Below is a small trained network, with its code and all its weights. Each question gives an input and a class and asks what happens when units are switched off, that is, made to give their printed mean instead of their output.

import numpy as np


def w(rows, s, z=0):
    codes = np.array(rows[::2]) - 128.0
    scale = np.full(codes.shape[1], s)
    scale[-1] = z or s
    return codes * scale


def f(y):
    return np.maximum(y, 0)


def log_softmax(a):
    a = a - a.max(-1, keepdims=True)
    return a - np.log(np.exp(a).sum(-1, keepdims=True))


def net(x, mask):
    res = np.array(x, float).reshape(1, 7) / 4 @ E
    y = f(res @ A[0][:, :-1].T + A[0][:, -1])
    res = res + np.where(mask, y, B[0][:, -1]) @ B[0][:, :-1]
    return log_softmax(res[-1] @ U[:, :-1].T + U[:, -1])


A, B = {}, {}
E = w([
[140,144,125,145,130,106,142,112,134,127],'x0',
[186,179,152,147,163,127,26,205,249,169],'x1',
[136,139,134,125,124,115,133,122,128,124],'x2',
[122,132,127,130,125,129,119,123,122,139],'x3',
[139,130,132,116,131,125,138,121,138,119],'x4',
[25,218,38,68,127,112,130,148,173,83],'x5',
[43,51,183,163,118,50,63,78,195,49],'x6',
],0.015)
A[0] = w([
[151,49,202,154,136,145,197,93,34,108,255],'N1',
[229,129,226,170,170,146,58,184,176,151,114],'N2',
[149,228,26,47,163,149,150,176,127,183,149],'N3',
[50,178,38,93,106,110,143,161,172,108,133],'N4',
[131,137,157,127,163,80,31,186,235,111,37],'N5',
[169,140,101,106,123,146,216,165,61,170,251],'N6',
[30,210,19,82,87,126,184,85,121,86,156],'N7',
[101,212,72,107,148,112,62,199,205,106,29],'N8',
[201,189,128,123,184,150,104,216,194,193,137],'N9',
[64,143,202,162,137,108,89,112,184,102,76],'N10',
[249,105,131,135,115,188,134,136,64,156,247],'N11',
[160,58,193,188,123,156,84,141,143,166,233],'N12',
[138,139,181,188,122,159,103,138,142,123,97],'N13',
[1,124,133,136,128,87,100,110,207,47,48],'N14',
[109,20,217,150,107,44,70,74,137,94,156],'N15',
],0.0098,0.0065)
B[0] = w([
[170,61,36,97,77,137,80,42,64,142,243],'N1',
[166,132,164,201,131,107,192,154,207,193,240],'N2',
[122,218,102,115,140,136,128,223,115,101,254],'N3',
[94,185,153,73,202,182,113,124,33,77,222],'N4',
[154,178,65,138,225,97,15,65,168,218,224],'N5',
[197,188,44,48,177,110,108,102,65,195,236],'N6',
[85,107,173,61,176,217,138,200,76,114,247],'N7',
[143,255,60,142,139,127,36,111,153,89,226],'N8',
[163,235,169,208,21,111,114,165,163,93,254],'N9',
[120,94,142,123,158,120,81,54,163,170,189],'N10',
[217,203,65,152,134,159,120,84,103,206,242],'N11',
[155,100,129,165,130,123,168,94,152,140,214],'N12',
[168,102,134,158,144,127,140,106,167,143,159],'N13',
[143,87,174,69,153,126,19,29,85,110,230],'N14',
[57,41,141,143,119,38,140,52,191,94,237],'N15',
],0.0095,0.023)
U = w([
[176,149,84,90,159,113,69,65,109,169,238],'0',
[120,124,109,39,146,146,194,229,66,129,177],'1',
[195,150,134,192,34,118,184,181,150,176,88],'2',
[109,198,118,145,80,123,90,234,152,63,68],'3',
[102,17,115,140,11,87,144,66,112,87,176],'4',
[54,57,220,67,139,128,117,106,80,54,28],'5',
[124,71,167,191,129,81,124,119,210,164,4],'6',
],0.011,0.0037)

Each question gives the input, the list of numbers given to net, and the class t.
The units are the neurons (one row each of A and B). Each row of codes is followed by its name. A weight is (code - 128) times the scale printed after its matrix; where a second scale follows, it is the last column's (A, B and U).
mask holds one flag per neuron, in row order. A switched-off neuron (its flag False) gives its mean, the last column of its row in B, instead of its output. The means were averaged over made-up inputs and are rounded, as every weight is.
A unit's drop is (log p(t) with every unit on - log p(t) with that unit switched off) / (log p(t) with every unit on - log p(t) with every unit switched off).
unit that matters most: the unit with the biggest drop
k most important neurons: the k neurons with the biggest drops, biggest first
drop of u: that unit's drop, to one decimal
input [-8,-7,-1,3,-7,8,0], class 1: unit that matters most : N15
input [-6,0,-4,-5,8,7,-1], class 1: 2 most important neurons : (N7, N9)
input [8,-8,-1,2,-4,1,-7], class 1: 2 most important neurons : (N7, N5)
input [3,1,7,-5,-4,-7,-5], class 2: 3 most important neurons : (N2, N14, N5)
input [3,0,5,7,0,2,4], class 5: 2 most important neurons : (N11, N6)
input [8,8,5,-2,-6,0,6], class 6: 3 most important neurons : (N2, N6, N15)
input [1,3,3,4,5,0,7], class 6: 2 most important neurons : (N15, N6)
input [-8,1,6,2,4,-1,8], class 6: 2 most important neurons : (N15, N5)
input [1,1,-7,-1,3,-5,-2], class 2: drop of N5 : 0.1
input [3,0,4,-1,-8,1,6], class 5: drop of N11 : 0.2
input [-1,1,7,-8,1,-3,3], class 6: drop of N5 : 0.0
